[ 20  10 -24  14 -24 -13  20 -32 -41 -26   2 -14   8  -7  -9  14  12   7
  -6   3  14   9  24  -9 -27  -3 -11  -4  12 -26   5  -1 -46  19  10  31
   5  54] : C/cp
[ 21  -1 -52  10 -56 -36  16   2 -33 -26   7 -17   3  13 -10  18   3  -1
 -88  21  13   4  22  24 -14  23 -30 -11 -21  -5 -10 -28 -85  18 -24 -17
  -7  48] : C/nq
[ 52 -10 -40   8 -59 -19  51   3   3   5   1  -7  52  20   6 -30  26  26
  12   4   6  -2  -2  10  19   6 -23  22  19  -4  25  14 -27 -68 -13 -18
   3  45] : U/zn
[ 21  11 -20  -7  11  32 -16  14 -10 -55   3   0  -5   3  13  23  -8 -42
 -47  -9  40 -25  -9 -21  -9 -22 -10 -53  15   3   8  19   0   9  -8   9
   2  -9] : S/Rr
[ 11   6 -45  14  48  24  -8  28 -28 -38  -3  -5  -5  -3 -23  35 -16 -21
 -54   1  27  -5 -11  -7 -12 -18  -6 -26  -2  13   8  10 -12  14  -3  -5
 -11 -26] : S/Rr
[ 19  11 -35  -6 -22  44  19  44  13 -45  10   0  24 -17   1  23 -18 -43
 -35 -35  36 -25   5 -14  13 -30 -25 -33  27   6  13  60  15 -39 -19 -25
  25   4] : S/Rr
[-13   5 -26   8  29  13 -32  13 -30 -41   2  -5 -18 -13 -35   6 -27  -2
 -56   9  10  -1  20  15   8  -1  -5 -37   1   5  18  32  -8  21  -9  10
  -9  16] : S/Rr
[ 35   2  -3   4 -22 -44  -1 -31  -6  30   6 -19  -2   3  26 -28 -10  17
  21  23  30  -3   2  -6  -7  -9  17  36  28 -32  -7  -9 -42  27  17  25
  -1  29] : C/cp
[  5  21 -18  -2  -8  64  25  55  12 -49  -6  32  21  -7 -19  28 -23 -30
 -61 -15  42 -22  18  -2  30 -14 -16 -78 -41  21  35  63  -5 -35 -11 -12
  -1  48] : S/Rr
[ 20  14 -20 -11  17  63   6  27 -10 -65  -2 -24  -3 -12 -26  53 -23 -27
 -74 -14  61 -15  14  -7  10  -8   3 -49   1   3 -10  19 -10 -44 -31 -15
  -2   3] : S/Rr
[ 63  18 -28  -2 -76 -16  44  -6  17 -51   6  12  33 -14  24   3  18  -2
   5  -2  44 -22  18 -12   0 -18   1  54  54 -28  -3 -36 -39   7  -7  19
 -32  36] : U/rp
[ 50  -9 -12   1  -8   4  30  -6   4   8  22 -75  24  19  -4 -39  25  15
  11   7  55   3   3 -20  39 -18  -8  42  47  33  29   8 -10 -53  -8   9
   7  65] : U/Sf
[  3  14  -2   4 -11 -20   1 -21  -7 -11  17  -5 -17  -3  31 -14   4  -4
  -6   6  13  -2  26   1  -3 -12  -1  40  20  -3  -8  16 -37  18   5  18
   0  34] : C/cp
[ 18  10 -25   8 -41 -22  21 -17 -21 -40   0   2  -5   2  29 -15   6   3
   8  19   5   8  26   2   0   9  -1 -24  26 -28  -8 -28 -84 -17   9  44
 -24  45] : C/qq
[ 25  20 -26  22 -27 -25  13 -19  -5 -53  -9 -10 -13  -6   9   7  -7   2
 -10  22  12  -4  39  -2 -30  20   1 -15  14 -13 -14 -23 -99 -12  11  27
  -2  44] : C/qq
[  4   5  -3   2 -50 -14  48  16  -2  -2  15  -6  31   9   5  -1  19  -2
   3   8  24  -7  26  -3  46 -13 -13  61   5  -7  32  20 -19  -2 -24 -31
  14  55] : U/Sf
[  2   5 -11  -2  29 -17  -3 -14 -32 -31  20 -13 -26 -27  10  26   3 -14
  -8  15   3  13  16   5 -14 -11  23 -16  25  -9 -36 -31 -58  -2  -9  22
  -1  19] : C/nq
[ 21  18 -28  13 -42 -23   8  -4   6 -32 -10  -5  18   2 -18  -2   8  17
  -5   7  17  -6  25  13  -8  14 -13   7  17 -23  11   0 -44   5   4  12
   9  51] : C/qq
[ 28  -4  -9  -4 -57 -32  15 -34 -32 -22 -20  -7   5   0  17 -16   4   7
   6  11  -4  13   6  -2 -17   9 -14   0  32 -17 -13 -16 -54  18   3  31
 -21  45] : C/qq
[ 57 -18 -59   0   6 -21  17 -33 -40 -25  -4  29  25 -11  -2 -28  21  -9
  48  15  -7  -5   6   6  19 -21  -2  98  76  19  25 -31   8  30  -9  28
 -69  24] : U/zn
[ 10   4 -30  12 -19  36  20  15  -3 -48  21  -9   1 -15  18  36   4 -17
 -28 -11  28  -2  23 -13 -10 -21 -12 -23  39  -2 -20  16 -54   6  -7 -27
   7  41] : C/nq
[  5  16  16 -10 -17  16 -19  22 -19 -31   4 -31  -9 -15  -9  24 -12  14
 -61 -11  37  12   1  -8  13 -10  -3 -14  24 -24  15  20  18  21 -19  11
 -16  -3] : S/mn
[ 52  10 -41  10 -56   0  32 -17  12 -14  11  -1  33   1   5 -26  17  14
  12   9  23  -9  16  -2   2  -4  -6  58  38  -3  12 -15 -40  -6  -2   7
 -28  41] : U/rp
[  8  39 -41   5  13  12   2  36   5 -66   5  17  -5   0 -13  37 -24 -37
 -63  -8  11 -38  14   0  11 -23 -22 -21 -32  17  -3  17 -31 -11 -26 -10
  -5   7] : S/Rr
[ 28  -1  15  -4 -12  30  40  -5 -30   1  19 -16  15   0 -14 -10  21  31
   9   9  30  -3  14 -18  75  -7   2  67   9 -22  35  -8 -22 -10 -48   1
  -9  59] : U/Sf
[ 55   2 -52   8 -44 -16  45  -3   4 -15   6 -27  19   3  -5 -18  19  22
   8  21  29  -5  14 -10   2   0  -9  53  30 -28   9  -3 -37 -17 -19 -25
   9  47] : U/zn
[ 19  54  -4  12 -40  33 -12   5  -3  12 -16 -22  -3 -18 -45  -2  -2  12
 -40 -19  42 -22   1  -9 -44  -8  -9 -50  16  -8  13  56  35 -13   7  10
   8  18] : S/mn
[ 21   5   9  -9 -23 -28  20   5 -39  24  16  -2  26  28 -18 -44   7  46
  27  -6  20   2  11  -2  32 -32 -17  78  10 -21  38  27  22  24  -8  -6
  -3  39] : U/Sf
[  4  14 -24   8  -5 -26  -4 -20 -17 -18  -2   1 -15  -4   5  -9 -20 -23
 -26   6  32  34  13 -18 -26 -39  -2 -32  36 -23  -1  21 -45  22  17  29
 -10  33] : C/qq
[ 36  21  -5   3 -47 -46  20 -29 -21 -33 -11 -13   6   0  13  -9  19  18
  22   1  27  -9  30  -4 -18  -7  -7  14  45 -33   4   5 -63   9  20  37
   6  67] : C/cp
[ 38   0 -45  14 -15  10  17 -41 -31 -45 -32 -12   3 -10 -15 -11  -3  14
 -24  47  24  11  30  28 -19  19  14 -36  37 -13 -19 -48 -53 -13  21  84
 -25  53] : C/qq
[  9   9 -33  -8 -20  21 -10  29  -2 -11   3 -24   0 -11 -26  35 -40 -20
 -65 -16  33 -15   6 -10 -21 -23  -5 -15  37   3  10  28  26  11 -14 -23
 -26 -18] : S/Rr
[ -13   11   -8   -4  -57 -113   27   -8  -14  -19  -34    9    6  -12
    1  -10   -5   18    0  -16  -33    5   32   -3  -25   22    5    5
   13  -18   -6    0  -66   -1   12   20  -12   45] : C/qq
[ -5  18 -13   4 -10   0  -2  31 -14 -41  -2 -14 -13  -6  -9  26 -31 -32
 -44 -24  33 -18  12 -12 -12 -34 -13 -41   2  20   7  61   6  -2  -4 -10
   3   3] : S/gs
[ 55  -8 -76  18 -18  25  60 -48 -21 -10  -1   4  29 -14   5 -44  16   9
   9  37  30  -5  10 -18  52  20 -12  78  88 -14  18 -10   0 -42   2   0
 -22  38] : U/zn
[ -6  12 -31   6 -10  20  -5  24 -10 -66  15   5  -1 -23 -14  52 -29 -27
 -40 -25  -2 -11  17   3 -33 -34  -6 -35  -1   4 -13   8 -26 -11 -11  -1
 -13  27] : S/gs
[ 18  -6 -27   0  -7  -8  18 -12 -25 -33  -1  37  -1 -19  10  14   4 -10
 -42  27  19   3  19 -17   6   8  13 -10  26 -23 -11 -30 -51 -13   5  27
  -2  31] : C/nq
[ 42   8 -36   1 -31  19  33  20  27 -49   6  -3  17   0  15 -31 -11 -14
 -25  22  35 -16  13   6  29 -11  -5   0  33 -14   8   6 -18   7  -3  -1
  -8  34] : U/rp
[ 17  19   1  -7  15   5  -7  14  -9 -38  -6  11  -3   3 -15  24  -4   9
 -33 -11  41 -12  -3  18  -6  -8  -5 -36 -24   2 -10  31 -26 -28 -14  -9
  15  23] : S/gs
[  1  17  -9  -1   5  66  -1  17 -14 -28   5 -20  -6   0 -46  35 -30  -9
 -77  -4  29  -4   8 -17 -13   4 -13 -69   5  11  11  30  26 -61   4 -10
  -7   3] : S/mn
[ 84  29 -13   2 -47 -14  13  13  55   0  11   1  40  16  14 -63  21  16
   1  -8  41 -32  10 -31  33 -32 -11  86  49 -14  30  62  32  -5   1  -4
   8  16] : U/zn
[ 28  11 -23   7 -53 -14  17 -20  -5  -7  18 -44  10   4 -10  -3  -2  17
 -47  13  48   5   2   1  -3  14   0  -5  36 -16  -8  19 -64  10  -3 -11
  18  38] : C/nq
[ 14  22 -31  17   6 -11 -15  19 -22 -72 -26   6 -10  -2 -31  38 -15 -15
 -30 -29  32 -22  19  -1 -34 -30 -10 -41 -33  12 -18  30 -51 -25 -26 -10
  -6  27] : S/gs

[ 10  -6  12 -23 -13 -18  12   4  -1 -16   8 -13  14  46  15  -1  25  -3
   5 -12 -47  -1 -25   2   7  -8 -11 -38  22 -48 -22 -23  26  -2 -24  -4
 -36 -44] : W/<35>
[ 11   3 -44  14  16  -1  -2  21 -11   2   4 -35  -3  20  16   0 -53   6
  19 -13   1  25 -37   8  48 -12 -48   7  -8  -5 -32 -51   6 -24  -6  -9
 -29 -68] : W/<41>
[-13   3   9  32  38 -23 -28   1   6  -8  -6   2 -15 -49  -5   7 -21   6
   6  -3   4  -7  29  -3 -24  11  11  48 -48  48  22  10 -15   8  65  -1
  15  42] : L/<34>
[-17   1  12  22  27 -12 -23  -5   8  -6   1 -14  -9 -33  -6  11  -8   9
   9  -4  -5  -8  18   1  -9   9   1  21 -28  29   6   5  -9   4  57   2
   8  32] : L/<36>
[ -3  -3   4  14  -5  24  -7 -12  14   1  16 -43  -8 -46   1  17  18  23
   8   3   6 -14  23   0  25  11 -13  -9   7  41   1  10 -13  -5  80  16
   3  45] : R/<26>
[ -1  -3  24  15 -23  -6  -9 -12   9   4   5 -43  -5 -39  -1  45  10  20
  17  -1 -26 -13  29   1  36  12 -13 -14   3  41   0   7   4  -4  97   8
   1  37] : R/<27>
